Here is a tiny trained network, its code and every weight. The questions are about switching its units off for an input and a class, where a switched-off unit gives its printed mean instead of its output.

import numpy as np


def w(rows, s, z=0):
    codes = np.array(rows[::2]) - 128.0
    scale = np.full(codes.shape[1], s)
    scale[-1] = z or s
    return codes * scale


def norm(h):
    return h / np.sqrt((h * h).mean(-1, keepdims=True) + 1e-5)


def f(y):
    return np.maximum(y, 0)


def log_softmax(a):
    a = a - a.max(-1, keepdims=True)
    return a - np.log(np.exp(a).sum(-1, keepdims=True))


def net(x, mask):
    res = np.array(x, float).reshape(1, 5) / 4 @ E
    u = 0
    for l in range(3):
        y = f(norm(res) @ A[l][:, :-1].T + A[l][:, -1])
        res = res + np.where(mask[u : u + 3], y, B[l][:, -1]) @ B[l][:, :-1]
        u += 3
    return log_softmax(norm(res)[-1] @ U[:, :-1].T + U[:, -1])


A, B = {}, {}
E = w([
[216,11,216,153,217,207,175,58,85,71,230],'x0',
[136,87,118,149,160,130,126,168,153,168,141],'x1',
[105,98,48,63,75,16,238,170,7,179,100],'x2',
[254,150,223,75,113,136,159,150,162,189,76],'x3',
[102,116,153,149,95,112,143,92,126,102,65],'x4',
],0.0071)
A[0] = w([
[197,242,42,178,36,225,181,96,186,254,63,97],'0.n0',
[158,88,130,115,125,41,77,207,82,195,61,4],'0.n1',
[92,184,115,135,103,100,195,176,112,139,80,11],'0.n2',
],0.0053,0.002)
B[0] = w([
[143,9,132,107,185,73,73,156,146,45,124,253],'0.n0',
[136,186,142,69,100,117,108,82,98,109,175,205],'0.n1',
[142,148,107,126,122,101,132,174,129,129,188,199],'0.n2',
],0.014,0.0038)
A[1] = w([
[10,217,1,166,121,129,45,142,208,135,112,150],'1.n0',
[90,215,96,172,37,52,110,235,144,168,157,7],'1.n1',
[12,108,143,107,200,116,178,112,59,100,204,176],'1.n2',
],0.0057,0.0017)
B[1] = w([
[179,143,92,159,76,132,104,45,207,173,96,247],'1.n0',
[92,125,162,73,59,180,159,100,129,171,203,198],'1.n1',
[94,136,94,255,179,128,142,146,119,105,111,255],'1.n2',
],0.013,0.0054)
A[2] = w([
[59,131,74,97,100,130,128,110,95,129,158,50],'2.n0',
[174,66,65,101,158,129,231,108,2,177,94,113],'2.n1',
[77,135,90,89,98,221,142,184,130,136,66,4],'2.n2',
],0.0082,0.0036)
B[2] = w([
[69,91,101,92,225,112,250,124,116,146,164,171],'2.n0',
[190,244,77,115,52,155,79,162,151,158,17,253],'2.n1',
[144,101,214,166,1,165,94,123,122,115,153,128],'2.n2',
],0.0093,0.0061)
U = w([
[182,174,60,112,72,139,54,71,145,172,97,245],'0',
[80,76,138,164,172,184,97,56,91,67,212,165],'1',
[43,126,73,130,76,87,207,71,105,201,238,3],'2',
[80,163,40,185,205,85,164,194,15,89,84,30],'3',
[118,57,170,73,188,80,11,154,160,74,102,8],'4',
[163,98,255,96,186,188,150,113,100,95,171,111],'5',
[127,92,118,19,97,45,143,166,49,94,202,163],'6',
],0.0089,0.0038)

Each question gives the input, the list of numbers given to net, and the class t.
The units are the neurons (one row each of A and B). Each row of codes is followed by its name. A weight is (code - 128) times the scale printed after its matrix; where a second scale follows, it is the last column's (A, B and U).
mask holds one flag per neuron, layer by layer. A switched-off neuron (its flag False) gives its mean, the last column of its row in B, instead of its output. The means were averaged over made-up inputs and are rounded, as every weight is.
A unit's drop is (log p(t) with every unit on - log p(t) with that unit switched off) / (log p(t) with every unit on - log p(t) with every unit switched off).
The circuit of an input: a set's keep is (log p(t) with only the set's units on - log p(t) with every unit switched off) / (log p(t) with every unit on - log p(t) with every unit switched off). Starting from all 9 units, units are removed one at a time, each time the one whose removal leaves the highest keep (on an exact tie, the one counted first), for as long as the keep stays at least 0.8.
circuit, biggest first: the units of the circuit, biggest drop first
top k neurons: the k neurons with the biggest drops, biggest first
drop when u is switched off: that unit's drop, to one decimal
input [-8,6,2,-2,-5], class 2: circuit, biggest first => (1.n1)
input [-5,4,1,4,-6], class 6: circuit, biggest first => (0.n1, 0.n0, 1.n0)
input [0,5,1,4,6], class 6: circuit, biggest first => (0.n1, 1.n0)
input [0,8,4,0,7], class 2: circuit, biggest first => (1.n1, 0.n0)
input [-3,8,-8,1,-5], class 4: circuit, biggest first => (0.n0, 2.n1)
input [-1,-5,4,-5,-6], class 2: circuit, biggest first => (1.n1, 0.n0)
input [-1,0,2,-6,5], class 2: circuit, biggest first => (1.n1, 0.n0)
input [8,2,2,8,-5], class 0: circuit, biggest first => (2.n1, 0.n0)
input [7,-2,8,-1,1], class 3: top 2 neurons => (1.n2, 1.n0)
input [0,-2,5,2,4], class 6: top 3 neurons => (0.n2, 1.n0, 0.n1)
input [-7,1,-2,1,1], class 4: top 2 neurons => (0.n0, 2.n1)
input [0,5,-3,6,0], class 4: top 2 neurons => (0.n0, 1.n1)
input [-7,1,1,2,6], class 6: top 2 neurons => (0.n0, 0.n2)
input [-8,-7,-6,2,8], class 4: circuit, biggest first => (0.n0)
input [6,1,7,-5,-8], class 3: drop when 1.n2 is switched off => 0.2
input [-1,-7,3,7,-8], class 6: drop when 1.n0 is switched off => 0.1
input [-6,4,-3,4,-3], class 4: drop when 0.n0 is switched off => 1.3
input [6,5,5,5,-2], class 0: drop when 2.n1 is switched off => 1.3
